Below are the code and all the weights of a small trained network. Each question names an input and a class and asks about switching units off, where a switched-off unit gives its printed mean instead of its output.

import numpy as np


def w(rows, s, z=0):
    codes = np.array(rows[::2]) - 128.0
    scale = np.full(codes.shape[1], s)
    scale[-1] = z or s
    return codes * scale


def f(y):
    return y / 2 * (1 + np.tanh(0.7978845608 * (y + 0.044715 * y**3)))


def log_softmax(a):
    a = a - a.max(-1, keepdims=True)
    return a - np.log(np.exp(a).sum(-1, keepdims=True))


def net(x, mask):
    res = np.array(x, float).reshape(1, 7) / 4 @ E
    y = f(res @ A[0][:, :-1].T + A[0][:, -1])
    res = res + np.where(mask, y, B[0][:, -1]) @ B[0][:, :-1]
    return log_softmax(res[-1] @ U[:, :-1].T + U[:, -1])


A, B = {}, {}
E = w([
[117,157,55,68,244,169,95],'x0',
[128,174,61,65,55,119,175],'x1',
[130,133,124,134,125,137,126],'x2',
[92,245,188,117,120,47,43],'x3',
[125,108,132,115,127,108,125],'x4',
[134,134,131,129,134,130,137],'x5',
[12,122,200,79,74,198,136],'x6',
],0.013)
A[0] = w([
[145,100,158,193,51,102,153,146],'n0',
[205,120,41,206,120,80,88,146],'n1',
[173,174,210,160,36,92,95,137],'n2',
[154,197,96,46,78,142,186,137],'n3',
[92,101,204,216,223,159,120,112],'n4',
[120,164,75,90,71,123,199,69],'n5',
[67,138,208,54,79,210,126,46],'n6',
[145,227,170,62,154,115,42,123],'n7',
[89,110,205,64,105,236,133,93],'n8',
[100,154,81,50,211,154,65,184],'n9',
[111,2,52,157,143,211,242,2],'n10',
[128,101,181,176,175,152,113,142],'n11',
],0.0092,0.0028)
B[0] = w([
[130,89,85,157,164,206,180,177],'n0',
[168,193,168,10,119,116,138,195],'n1',
[125,105,115,184,189,143,161,187],'n2',
[101,68,68,124,101,76,70,190],'n3',
[143,87,50,120,74,72,58,176],'n4',
[125,109,97,115,90,146,67,180],'n5',
[197,145,156,123,125,97,136,200],'n6',
[67,156,138,176,201,123,125,191],'n7',
[195,162,166,73,124,133,118,199],'n8',
[160,75,101,148,170,195,202,204],'n9',
[34,175,169,158,155,93,152,249],'n10',
[118,101,90,90,143,121,70,157],'n11',
],0.013,0.02)
U = w([
[19,183,190,165,146,106,119,255],'0',
[165,34,108,129,150,240,199,67],'1',
[232,188,200,44,97,113,115,81],'2',
[103,66,57,106,53,99,8,95],'3',
],0.011,0.0039)

Each question gives the input, the list of numbers given to net, and the class t.
The units are the neurons (one row each of A and B). Each row of codes is followed by its name. A weight is (code - 128) times the scale printed after its matrix; where a second scale follows, it is the last column's (A, B and U).
mask holds one flag per neuron, in row order. A switched-off neuron (its flag False) gives its mean, the last column of its row in B, instead of its output. The means were averaged over made-up inputs and are rounded, as every weight is.
A unit's drop is (log p(t) with every unit on - log p(t) with that unit switched off) / (log p(t) with every unit on - log p(t) with every unit switched off).
The circuit of an input: a set's keep is (log p(t) with only the set's units on - log p(t) with every unit switched off) / (log p(t) with every unit on - log p(t) with every unit switched off). Starting from all 12 units, units are removed one at a time, each time the one whose removal leaves the highest keep (on an exact tie, the one counted first), for as long as the keep stays at least 0.8.
circuit, biggest first: the units of the circuit, biggest drop first
most important unit: the unit with the biggest drop
top k neurons: the k neurons with the biggest drops, biggest first
drop of u: that unit's drop, to one decimal
input [6,-8,-7,-4,1,-4,5], class 3: circuit, biggest first	(n4)
input [-6,1,1,1,1,-5,-6], class 1: top 3 neurons	(n0 n2 n8)
input [4,5,0,4,3,2,4], class 3: top 2 neurons	(n10 n3)
input [-8,1,5,6,6,2,-5], class 1: top 2 neurons	(n0 n10)
input [8,-6,-6,-8,-4,-7,5], class 0: top 2 neurons	(n10 n0)
input [2,-4,-5,-4,2,4,4], class 0: top 4 neurons	(n10 n1 n3 n5)
input [1,2,7,-6,-3,-5,-5], class 0: top 2 neurons	(n10 n8)
input [6,8,-5,0,0,8,7], class 3: top 4 neurons	(n3 n5 n1 n0)
input [0,7,2,6,2,8,-5], class 3: top 2 neurons	(n10 n3)
input [-6,-7,-2,4,-4,-3,-7], class 2: top 4 neurons	(n1 n9 n3 n10)
input [6,-6,8,5,6,0,0], class 1: top 4 neurons	(n9 n10 n3 n5)
input [-2,4,3,-4,-5,-7,3], class 0: top 2 neurons	(n10 n4)
input [6,2,7,4,8,0,1], class 1: drop of n10	0.9
input [-4,2,-3,3,-2,-3,6], class 2: most important unit	n6
input [0,-1,7,1,2,8,8], class 2: drop of n0	0.0
input [-8,4,-4,-2,-8,-2,4], class 1: drop of n0	0.6
